Each row is followed by its class.
[  1   6   5   1 -34  14  -1 -18  -1  -2   4   5  -6 -15  27  22  22  13
 -10   5  39  12 -26  -6   8   7   2  12  -7  -4   7  12   5 -24  -3 -21
 -22  22  -5 -13  -9  -6  30]
(68)
[-34  27  22 -48  45 -20   3 -21 -21 -26  -3 -24 -25  -8  -8  15 -10 -46
  -2  19  13  48 -52 -19 -27  -1  33   2   9 -15  29 -26  39   4  -1  32
 -40 -17   1  43  17   3 -17]
(40)
[-37   2 -10  -4  30  -9  22   7   5 -10  60   7   1 -17 -19  -9 -18  -4
 -14   4  33 -26 -35  13  -9  -1  13   0  31  -3 -30  33  25   2  24 -31
 -39   6  17 -38  -1 -42   4]
(66)
[ 22 -13 -14  51  18  90  26   0  11  -4 -17  46 -24   9  63 -98 -69  -4
 -12  86  51 -10  49  -4 -11  98   3  13 -44   0 -20   9  74  -6  -8  -3
 -24   0  48  18  32 -64 -60]
(114)
[  4  -5   8 -21  36 -63 -40  -6 -26  40  20  11 -41   2 -39  26  -2  -5
  31 -10 -12 -24 -88 -11   4  23  19 -14  -5  -3  40  14  36 -45  20  20
 -11 -14  -7  35 -51   1   6]
(111)
[-37   0  52 -39  11 -56   8  34 -21 -35  32   0 -40  67   3  16  35 -40
 -21 -13 -15  -8  -5  54   9 -14 -28  30  31 -30  53 -45   9  15  41 -50
  46  28 -51  18  29  29 -23]
(163)
[  1 -26   0   0  -5 -14 -20 -14   0  21   9   0 -14   5  43   5   9  11
  12   8  28 -24 -40  41  29 -20 -12 -13  23  -9 -16  28 -21   2 -14  30
  -6 -13 -15   1 -19  15 -26]
(175)
[-25  21 -19   6  -6  60 -53 -15 -11  20  51 -38  -6  66  22  43  48  -1
  12  11  49   8  19  27   5 -45  26 -24   0 -52   6 -40 -72  17 -34 -15
 -47  37  18 -11  22   7 -27]
(40)
[ -8 -22  17  -3  38  29  -1  13   5  -6  10   6  -6  -5  22  25   7  -2
   7  14   0  -7 -29  27  -9  -5   5  -1   5  -2   6  -1   5 -14  12  -6
  -5  18   8 -13  11 -14   0]
(114)
[  2 -24  10  -2  47   5   3  16   5 -21  19  23  -7  16  32  20  -8   7
  -9   9  -3  -5  -9  33  -5 -11  -6  13   4  -5  -3  12  15  -7  32 -11
 -24  21  -1 -13   5 -22  12]
(26)
[ -2 -15  -2 -13   2 -22 -19 -13  21 -13 -16   4   5 -38  25  11   4 -11
   8   2 -22 -10  11  20   6 -17 -31  11 -33 -11  23  13   3  -4  22 -25
  -9  10  -1   2   3  -5  16]
(26)
[-36  44   8 -13   8  25  48   2   9 -25  20  -7  43 -49 -45  31  17  44
 -61  -4   4 -32 -50 -20   4  11  37  10  11  -3 -19 100 -13 -22  18  37
 -43   6  55 -70  41 -86 -24]
(114)
[-22 -31 -11 -17  23  -4  17  12 -13 -11   5 -27  -9  -5   8  -7  40  30
 -23  -9 -11 -37   2  76  22  21  -1 -12 -33 -24   6  -6   0 -34  40 -35
 -24  51  18   7 -27   3 -57]
(125)
[ 11 -17   8  -5  -2  39 -19  16  17 -23  13 -33  18  13  32  -6   4  -9
 -12   4 -22  -4  -7   9 -16 -37  38   0 -10 -12  21  -7  23 -39  -6 -26
 -16  23   0 -37  21 -63  14]
(114)
[-16 -15 -11 -24 -29  14 -19  94   9   3 -20  54  31  12  -7  52  18  10
  57  -7  -6  -9  -4  46 -49 -14 -24  11  -3   7  38  47 -65  63  -9 -40
  31  50  36 -13 -16 -16  21]
(66)
[  1  15   1 -28   6 -30   5   0   2  10   2  11  -8 -11 -15 -19 -27 -37
  21  -4  -9  -1 -15  -8 -11  16   2   4 -11  -9  41 -19  15 -15  11 -27
   5   9  -1  19 -12  12  26]
(163)
[-12  18  -1 -26  -5 -15   4   2 -19   5  -8   3 -12  -1  14  -5  11 -21
  18 -12 -11   0 -15  -4  -3  18   4  20  -3   8  23   4 -18 -17  -7  -2
   4  20  -5 -10  -1  14 -34]
(125)
[-31   1  14 -26   8 -49  -9  -7   5  16  22  -3 -36 -15 -17 -16   8 -14
   3 -22 -14  21 -42 -27 -10  23  -2  -1   8  -4  19 -21  19 -19  12 -14
  -3   6   3  21 -17   7  38]
(163)
[ 35  13 -19  -7  74 -25  32  19   6   4   6 -16 -11   8 -32  21  37  12
 -17  12 -32 -32 -43  34   2 -22  20  -6  -7   6  12  -7  56 -48  34 -27
  -8 -11   5  -6 -20 -21 -23]
(26)
[ -5  28  21   2   1 -15 -15 -32 -11   7 -17  -3  -9  -8 -16   4   4  -5
 -14 -13 -30   3  -6 -15   1  11  -2  -2 -15  10  19  10 -16 -15  13   1
   2   2  14  14  20  -2  47]
(125)
[ 43  16  48  59 -26 -51  -5  -4  67  39  33  20 -19  45  54 -24  29  44
  20  18   3 -50  39  25 -18  27  -5   7  25  -3 -14  18  44 -27   3 -26
  27 -27  51   9 -36   2  64]
(163)
[-41   2  15   3 -43  -8   3   5 -40  -9 -45 -16  13   0  70 -10  14  -5
 -71 -41  34 -40 -19   7 -13 -36   0  12 -14 -28   2 -25  69  -9   7 -94
 -30  41 -24   1 -31 -25  16]
(68)
[-14  28   8  -3   0  -2   3   5 -12  15  10  -1  -4   8  22   2  -1   2
  13   0  10   6   8 -28  -3  23   3  -8  13   1   8   9 -33  -1   4  19
 -15  -2  16  18  -5 -10  -2]
(68)
[ 12 -40  11   6   8  31  -7  23 -15  -7  -8 -25  -3   1  21 -32   6  24
 -27   4  -2  28  -8   6  -8  14  16   2 -14 -24   0 -45  36   1  -6   7
 -17  12  12  11 -11  -8  41]
(40)
[  2 -47   2  -2 -64  24   5  35 -15  -7  20 -70  -1  -2  17 -33  -5   6
   7   7  31  32 -53  24  27   9   9   8  32  -6 -18  80  32   3 -10  45
 -12 -18 -12  11  -3 -37  24]
(111)
[-18  19   1  -8  11  -6  -5   7  -8   1  19   5 -12  18   9   8  26  -6
  13 -13   2  19  -8 -14  -7  12   5   8  23   5  -2  14  -4 -10   9   5
   1   5   5  -7  -1 -28 -21]
(66)
[ 42  -9  17  16  31  30   5 -13  10  22 -12 -34   5  -8  25 -24   7  17
   2  40  27   4 -25   7   7  21  23   2  -3  -8  22  -3  22 -12  11  18
 -20  15 -14   8 -13   1   2]
(125)
[-60  -1  33   3  54  -4  -2  16 -32  -5 -41  64 -19 -31  24  29  10 -12
 -11  -9  15 -44 -57 -36  15  -9  -4  16  63  31 -52  69  34  30  17  24
  50 -63 -27 -29   5 -33 -33]
(111)
[-23 -17  37 -42 -17 -49  36   7 -15 -17  31 -21 -13 -46 -29  71  -1   2
  -5 -50  20   1 -31  26   9   3  -1  28  58  -8   6  -2  -2  26  27 -30
  18  32   6  51 -14  64  28]
(26)
[ 10 -36  30  28 -14  30 -39  -3   0   0  18   3  -5  12  23 -14  29  30
 -10  18  10   7 -22  -1   6  10   6  10  -4 -11   4 -19   9   1   8  -2
   4  26 -17  -4  -6 -11   7]
(114)
[-22 -13  26   0  18  13  37  39  64  -2  -1 -14  10 -20   8  55  43   9
  24   2  12  -2 -20   6 -34 -32  -9  -3  17   1  44 -15  -7  19 -12 -55
   3  62   8  19   9  -6   4]
(111)
[ 14 -42  -4  -5   7 -43 -12   2   3 -43  23 -22   0   7  19  -8   5 -12
   5  17  25  33 -41  13  -5  -1  -4  20  44 -14 -14  19  26  25  10 -16
 -19  17 -25 -41 -30   0  27]
(163)
[ -2 -11   4   0  -6   0  -6   9  -4 -20  41   2  -9  37   2  -7  14 -20
   4   5 -26   1 -49   2  -3 -37   8  -8   9  -3  17 -22  14 -41  23 -31
   6  40  -5  -1   4 -37  -9]
(114)
[-19  45 -16  19  -2 -38  -1   2 -19 -14  41 -37  15 -22  -1   9  58 -27
  26   8 -17  17 -61 -15  10  -4  27 -13  22  35  21  21 -10  -3   2  -2
 -23   4 -20   8 -16   7 -28]
(125)
[ 31   9   0  17  19 -31  14  11  30 -15  19  18  10  19  63 -38  27  -4
  17   0 -42  55  19   0  -2 -10 -26  11  19  -7 -24 -45 -66 -12   5 -25
  16  28  29 -23 -40  14  20]
(175)
[  2  10  16   6   4   0 -10  -7  -3  23 -10 -20  -6 -21  13 -10  23  -1
   3  -2  13  44 -27  -2  10   4  13  11 -11  -8 -27  10  21 -24  -3  16
 -10 -14 -12  -4 -29  10   5]
(111)
[ -4  14  -9   1  39   3 -17   0 -12   3 -13   8   1  23   7  41  10   6
  10 -13 -15  -6   4  15   6 -17  -5  -6 -14  -5   2  24   1 -21  27   6
 -11  31   4  -2  15 -15  10]
(40)
[ -7  -9   4   9  60 -23   9  14  27  16   1 -15   0  -2   1  -1  12   1
   2  10  -4  -6   1  37 -24   7  22 -10   7 -12 -12   1  33 -27  19 -22
 -20  16  23   2  -2 -16   7]
(163)
[ 14 -12  -1  -8 -32  71  10 -14  22 -25  27 -18   8 -10  31 -33   4  20
   5   4  33  -7 -22  24  28 -10  12  26 -27 -18  -7  26 -15  13  -9  -2
 -36  19  -2 -15   9 -19  -1]
(125)
[  1 -13   8  10  21  -8 -16  -2 -32 -15   9 -10  -8   0  11 -14   4  23
 -35  -3 -15  24 -11 -15  26  29   1  -1 -11  -9   0  -2  15  -6  13  32
 -21  15 -11  -5   3 -11  33]
(40)
[-53  26  -6  -1  23 -43   4   3 -16  -9 -29 -18   2 -11  21  -6 -29 -88
  -1 -33 -25  55  46   0   0  -2   7   8  41  16 -44  45 -27  -3  -3 -11
  -8 -17 -43  37  60  -6  24]
(66)
[ 14 -23   6  -4  32   5 -11  21  12 -11  -8 -34  -4 -15  31  24  12   5
  -9  -4  -1  37 -13  -2  15  -5  10   6   8 -28  -7  10  27  -1  -3  26
 -23   8   1   5   5 -14  14]
(40)
[-10  35  12 -12   3  -7  12  -7   3  22  20  22 -20  21  -8 -13   9  11
  10  -2   8  -1 -16 -38  -9  23   8  -1  21   9   9   6 -24  -2  -9  16
   6  -1  14   6  -3 -22  -8]
(66)
[-54  11  43  -2 -15   2 -15   4 -41 -14  10 -13  -4   0  10 -23  10  -2
 -21  13  -1  18  -7  14 -22   3  -1   1 -13  18  16 -26  -7  53 -11   3
  -2  33   1  -6  27  11  -9]
(125)
[ -2   0  12 -14  35  -9  -3   6  13   1  29 -13  -6  12  13  -8   6   7
   8 -11   1 -17 -37  13  -7 -13   8   3  -6 -11  21  -7  48 -17  27 -17
 -20  27  -7 -13 -17 -24  10]
(163)
[ -6  19  46   0  40 -13   4  15  27  45   3  40 -31   8  -8 -16 -15  -3
 -12  -7 -31   2 -28 -28 -16 -14 -32  10   8 -24 -12 -18   8  -9  17  20
  16 -35  44   8  21  -8  90]
(40)
[ -7 -11  -2   1   2 -10   3   9  -6   7  11  12   1  -5 -26  25 -15  -3
  25 -12 -10  -4  -9  14   0 -12  -9 -10  -2  -2   5  -2  -2  -4  11  10
  -1  27   6  31  15  20  15]
(40)
[ -9  47  -9  11  61 -37  -8  10 -10 -25 -13   8   4  -8 -17 -24  31 -29
  -8 -11 -59 -25 -13 -60 -22 -10 -10  20 -25  22  50 -62  68   8  29 -54
   6 -15 -34  -5  -2 -13   2]
(40)
[ 44 -12   7  -5 -12  19  -5  -7  -6 -22   4  -7  18  18  30 -10  -6  19
   3   5   8  11 -20   8   6   9  14  21   6  -6  27   5  -8  -5   1  26
  -7  13  -8 -11 -10 -15   3]
(175)
[ 30 -12   4  22 -10  12 -20   6   7  11   3 -32   6  -9  17 -21  32   7
   4  26  10  22 -27   2  10  22  16  17  -2 -13  18  12  11  -5   1   1
 -14  14  -1  -1  -9  -9   7]
(125)
[  7  20  -8   1  11   4 -17 -10   0  -2 -28  16  -5 -18   2  40  27 -11
  17  -6 -22  24   5  15  10   1 -14  -1 -43 -19  14  -6   2 -27  15  -7
   1   8  33  33   4  12  19]
(40)
[  1  15  -8  16  25  -1  19   9  12  11 -11  13   3   5   5  28  47  24
   9 -35 -19  -6 -18 -19   5  23 -17  20 -28   1  30  15  -1 -43  18 -29
 -12  74   3   5   2 -29 -14]
(111)
[ 28   6  -2 -12 -65 -18  20 -25   7   9 -19 -42  18  10 -18 -36 -83  29
 -64 -27  17 -23   0  40  -3 -23  26 -18 -25  -6 -21  46   8  -4 -44   4
 -58  -9  -8  12 -10  -3  74]
(175)
[ 17  19 -17  26 -89  46  43   8  12  21 -47  16   5  14  33  -4 -26 -26
 -34   9  51   0  45 -34   4  48  -5  17  -4 -27  37  17  37 -51   2 -17
 -12  -5 -16  83  10  -9 -53]
(26)
[ -1 -12  18  -9   5  -1  -5  27 -39   2 -14 -41   3   4 104 -23  17  11
 -17  -7  18  17 -22  24   6  11 -23  12 -24 -26  27 -20  23   6  11 -25
 -34  56 -13 -11 -43  -6  31]
(68)
[  3  25  -9 -21  39  -5  63 -15  -7 -18  10  -9 -22  29  -7   2 -15   4
 -42 -14   3  -8 -36  12 -12  18 -20   1  -4  14  37 -27   8 -21   3 -16
 -42  21 -12  -2   7   7   6]
(175)
[ 12 -14  12  16 -20  -6  -5 -11   6   7  12 -17   0  -3  21   7  21   3
  -3  12  15  26 -13   0  -6  -3  12  12  17 -10   6 -10  25 -25  10 -13
 -10  27   6  22  -4  -4  10]
(26)
[ 32 -19  18 -10  40   4   6  -3   9  14  11 -35 -24  42  39 -27  11  12
  18  16  -7  18 -28 -13  10   8  20 -14  36 -11  12 -24 -33 -18   3  14
   1  24 -16  36 -28  -2  11]
(114)
[-30 -59   4 -28  25  12 -16  61   5  20  21 -38 -19 -56  38  30  15   7
 -54 -24  32  33 -55  21  -1  40   6   0 -21 -44  23 -15  66 -26 -15   5
 -72   1 -26 -50 -37   8  12]
(163)
[-30   4  27   6 -14  -9  -4  12 -25  18  15 -21   6  -4  16  19  24  -3
  -1 -18 -12 -24  -2  23  -5  -2 -11  -7  -4 -10  30 -20  -4 -18  17  -3
  -5   7  14  20  24  -4  17]
(68)
[  9 -29  21 -16   4  32 -10  22  -7 -11 -25 -34   5  -5  25   3  46  11
 -14  23   5   2 -17  19   1  -3   8  11  19 -16  36 -11   5   0  22 -22
  30  21   3 -30 -14 -12   4]
(125)
[  1  14  41 -22  85  44  25  -4  30 -53 -41  49   4  41  39  34   0  21
 -31  73   3  18  15  19  -7 -14 -15 -15 -14   4  38  26  -9 -16  52  57
 -21 -14 -63 -26  18 -15  -2]
(40)
[ 15 -53 -12   3  12  -9 -10   1  16   7  17 -15   5 -24   4 -38  -6   4
  14   2  -2   7 -44  13   4  -4  28  14   5   2  -2  -1  30 -36   0   8
 -21  29 -29   3   4 -21 -20]
(175)
[ 10  -6   8   1  33  -1 -13  18   8  -7  49  -2   2   0 -12  15  15  -9
   4  -4   7  17 -44  16  -6 -16  21  11   4 -21   7 -20  18   0  10 -21
 -27  11  -4 -13  -5 -20  17]
(66)
[ -28  -19   41  -27   57  -23   36  -80  -16    2   21  -12    1   10
   82   13   14  -27   60   10   -1  -80   10   64  -43  -22   29    4
   62   46   43  -54   17 -114   51  -31    5   16  -54  -18    3   46
   26]
(26)
[ 13  -4   6  26  18  -2 -11  -3 -11  -3  15 -26   3  22  28  -6  35  23
 -30   8  14   2   5   4   3  11   9  22   8 -25  -6 -12  21   6  18 -14
 -27  23   8   0  -5 -19 -22]
(26)
[  9  21   8   0  -1  13  -1 -11   1  38  15 -27  -8 -17  23  -5  37  30
 -13  13  41   5 -70  -1  23  35  14  14 -19 -31  15  39   6 -20  -3  35
 -55  19  17  -8 -22 -10 -25]
(125)
[-15 -28   6 -26  28  37  85   7 -17 -22 -38 -64   5 -77  18  55  49 -16
 -28 -82 -23  19 -64 -67  -5  17 -15  32  20  23  64 -93  22 -24 -47  -8
  -2  62 -55 -15  58  23 -31]
(114)
[-61 -46 -19  38 -50  72  -2  33 -39   3 -16  -6  41  -6  40  24  23  24
 -63 -18  29 -32  62  19 -21  24  31 -29 -15   9  25 -30 -14 -53 -13 -57
 -47  60 -51 -30  17 -15  -1]
(68)
[  3 -34 -12 -12  46  31  61  27  -9 -26  -7  48 -99 100 -49 -33  53 -10
   3  64  -4  10 -67  78 -23  14 -35   4   9  19  -9 -38  70 -55  52 -66
  62 -13  31  47  -5 -23 -20]
(111)
[ -72   12   14   40   44   -6   12  -28    4   31  -20   17   -1   -9
   38   16  -17    5  -44   10   57  -50   23  -14  -43   32  -24  -20
    8  -14   -3  -24   11   34  -25   22  -70    2   26   14   36   -3
 -112]
(175)
[  5  26   6 -14  -2   2  15   7  -3  14  -8  30  -8   5 -24  -2  16   1
  -2  -8  -9   9 -23 -29  -4  34 -14   2  -6 -12  42 -15 -22 -13  22  -8
  15  -2  15  34 -19 -10  19]
(66)
[ 23  23  17 -11 -28  -6  18  -5   6 -50  54 -12 -24  57   5   7 -19   3
  -1  79  33 -26  29  69  23  12 -16  -7  30  25  36  65 -24  34  18 -20
  24  -1  -6 -37  13  16  28]
(125)
[ 14   2  10  34  16  26  17   0   3 -10  33 -12  11   8  -7   4  45  16
  -3  21   9 -19 -56  14  -7   1   7   8   4   3  28 -17  14   1  17 -15
 -26  16   4  -1   4  -7   4]
(125)
[  3   7  22   7 -11  10  37  22  -6 -18  30 -60  13 -16  52 101  11  31
  -3 -39  10  10  20  31  19 -41 -53 -38   0  -3   7 -15   1  24  -4  13
 -10  66  48 -28  12  10 -14]
(68)
[ 12 -12 -10  13 -18  26  -5  -5 -20 -17   4 -39  10   7  49  -7  38  -8
   5   9  16  35  10   0  12   8  11   8   3 -18   9 -28   2 -33  10 -15
 -17  33  -8   2  -1 -19 -18]
(68)
[ 23  -6   2  16   7  31   7  -4  -1  -6   5 -16  16  16   3  -4  15  19
  -4  12  23  26   6  28 -12  28   3   8 -17 -10  17 -10   3  -2  11   0
 -35  19 -15   3  -6  -2  19]
(66)
[ 14  24  10  23 -48 -78  12  -4 -18  39 -23  24  18  -2 -23 -22 -49 -11
 -22 -20  -9  43   8 -35  -7 -11  -9   7  23  17 -39  17 -15  -4   5 -10
  11  35 -36  24 -29  45  57]
(26)
[ -6  44  -3  10   9 -93  60   3  34  -5  57 -17   0  27  29  10 -12  -1
  32 -19  54 -82  10   5  -3 -12   4  12  98  19 -49  72  45  30   7 -26
 -12 -10 -21   0 -44   6 -91]
(66)
